Below is a small trained network, with its code and all its weights. Each question gives an input and a class and asks what happens when units are switched off, that is, made to give their printed mean instead of their output.

import numpy as np


def w(rows, s, z=0):
    codes = np.array(rows[::2]) - 128.0
    scale = np.full(codes.shape[1], s)
    scale[-1] = z or s
    return codes * scale


def f(y):
    return np.maximum(y, 0)


def log_softmax(a):
    a = a - a.max(-1, keepdims=True)
    return a - np.log(np.exp(a).sum(-1, keepdims=True))


def net(x, mask):
    res = np.array(x, float).reshape(1, 5) / 4 @ E
    y = f(res @ A[0][:, :-1].T + A[0][:, -1])
    res = res + np.where(mask, y, B[0][:, -1]) @ B[0][:, :-1]
    return log_softmax(res[-1] @ U[:, :-1].T + U[:, -1])


A, B = {}, {}
E = w([
[177,87,162,137,197,204,136,150,93,177,92],'x0',
[218,154,137,131,126,62,134,96,69,178,129],'x1',
[132,90,78,137,71,125,126,149,45,84,128],'x2',
[146,116,106,115,155,133,151,87,128,118,143],'x3',
[118,102,144,85,140,127,7,140,120,139,203],'x4',
],0.016)
A[0] = w([
[112,134,152,144,148,113,211,92,160,141,99,115],'N1',
[142,91,164,123,184,169,121,143,89,151,134,88],'N2',
[142,101,129,151,137,203,133,117,109,179,118,109],'N3',
[56,67,93,119,131,213,108,140,167,77,116,90],'N4',
[183,179,140,125,86,92,137,109,100,212,137,97],'N5',
[57,81,114,83,106,210,158,161,229,119,110,83],'N6',
[109,127,119,141,130,159,112,188,150,93,113,98],'N7',
[106,164,129,223,105,144,217,116,107,106,46,176],'N8',
[172,132,130,146,129,55,115,128,94,205,146,84],'N9',
[96,86,142,108,168,113,42,125,78,137,179,147],'N10',
[111,191,101,107,90,97,90,96,154,99,164,98],'N11',
[135,88,103,112,96,108,149,177,55,71,149,73],'N12',
[134,83,55,157,99,186,99,126,22,88,101,21],'N13',
[105,198,91,98,64,12,144,93,181,61,186,119],'N14',
[143,217,183,98,184,133,129,119,219,175,146,70],'N15',
[148,89,121,113,129,72,136,140,82,166,106,2],'N16',
[114,144,131,83,137,49,140,107,74,191,110,64],'N17',
[197,39,179,143,175,162,138,191,114,127,103,106],'N18',
[137,119,122,48,124,152,34,141,140,140,185,145],'N19',
],0.011,0.0027)
B[0] = w([
[129,134,133,104,157,146,97,124,84,106,101,183],'N1',
[96,61,165,180,132,93,169,172,135,99,68,178],'N2',
[86,79,146,205,102,73,126,206,193,95,103,171],'N3',
[242,140,58,151,119,166,168,96,158,144,182,217],'N4',
[138,195,40,142,120,198,187,96,211,115,222,181],'N5',
[171,157,56,130,103,154,131,104,165,116,194,222],'N6',
[188,137,90,96,129,147,81,149,163,107,130,172],'N7',
[183,213,233,125,232,121,52,42,21,96,88,227],'N8',
[190,165,94,151,102,151,154,76,186,103,232,178],'N9',
[168,164,155,128,216,77,117,68,9,54,115,209],'N10',
[124,73,165,184,180,54,182,182,130,164,96,193],'N11',
[78,97,116,32,64,172,105,102,133,255,129,188],'N12',
[42,123,117,79,72,122,81,115,112,208,139,202],'N13',
[110,50,202,185,111,85,199,175,166,120,71,250],'N14',
[24,85,69,21,34,170,68,105,38,253,76,202],'N15',
[113,158,129,148,126,154,69,147,177,144,154,157],'N16',
[176,145,101,155,89,163,115,137,153,128,175,165],'N17',
[142,51,163,189,60,75,135,194,208,102,38,194],'N18',
[147,146,180,136,253,155,112,118,72,108,149,218],'N19',
],0.0081,0.022)
U = w([
[158,201,206,119,221,136,81,83,9,67,103,255],'0',
[104,81,183,181,137,97,154,182,198,110,64,78],'1',
[185,205,44,130,135,177,128,101,209,112,188,155],'2',
[29,133,102,25,102,155,77,107,72,255,94,38],'3',
],0.0099,0.00074)

Each question gives the input, the list of numbers given to net, and the class t.
The units are the neurons (one row each of A and B). Each row of codes is followed by its name. A weight is (code - 128) times the scale printed after its matrix; where a second scale follows, it is the last column's (A, B and U).
mask holds one flag per neuron, in row order. A switched-off neuron (its flag False) gives its mean, the last column of its row in B, instead of its output. The means were averaged over made-up inputs and are rounded, as every weight is.
A unit's drop is (log p(t) with every unit on - log p(t) with that unit switched off) / (log p(t) with every unit on - log p(t) with every unit switched off).
The circuit of an input: a set's keep is (log p(t) with only the set's units on - log p(t) with every unit switched off) / (log p(t) with every unit on - log p(t) with every unit switched off). Starting from the 12 units with the biggest drops (on a tie, the unit counted first), units are removed one at a time, each time the one whose removal leaves the highest keep (on an exact tie, the one counted first), for as long as the keep stays at least 0.8.
circuit, biggest first: the units of the circuit, biggest drop first
unit that matters most: the unit with the biggest drop
k most important neurons: the k neurons with the biggest drops, biggest first
drop when u is switched off: that unit's drop, to one decimal
input [-5,4,7,6,4], class 3: circuit, biggest first	[N12]
input [-3,6,7,0,5], class 3: 4 most important neurons	[N12, N13, N4, N8]
input [7,-7,-1,-3,6], class 1: 3 most important neurons	[N18, N2, N8]
input [5,6,-6,1,3], class 2: 2 most important neurons	[N9, N5]
input [-8,1,-8,2,-4], class 1: 4 most important neurons	[N14, N11, N12, N13]
input [-5,-5,4,5,0], class 1: 4 most important neurons	[N14, N11, N5, N15]
input [0,3,-1,-8,2], class 2: 3 most important neurons	[N8, N5, N9]
input [0,-8,3,6,-6], class 2: 3 most important neurons	[N6, N4, N10]
input [7,2,8,7,-6], class 3: 3 most important neurons	[N13, N12, N14]
input [-5,4,7,4,-5], class 3: 3 most important neurons	[N12, N13, N10]
input [-7,2,-8,0,2], class 3: 2 most important neurons	[N15, N18]
input [-8,-8,-8,8,5], class 1: 4 most important neurons	[N14, N11, N5, N9]
input [5,-6,7,2,-6], class 3: 3 most important neurons	[N13, N12, N10]
input [0,3,-5,-5,3], class 3: 2 most important neurons	[N15, N8]
input [8,1,2,-7,5], class 1: unit that matters most	N18
input [7,-8,-2,1,-8], class 0: 2 most important neurons	[N8, N1]
input [8,-2,0,-3,0], class 1: drop when N13 is switched off	0.0
input [-8,8,5,7,-6], class 1: drop when N6 is switched off	0.6
input [-7,3,-3,-1,5], class 1: drop when N8 is switched off	0.6
input [4,-7,4,6,3], class 2: unit that matters most	N4
input [-4,0,-7,4,-1], class 3: drop when N15 is switched off	1.8
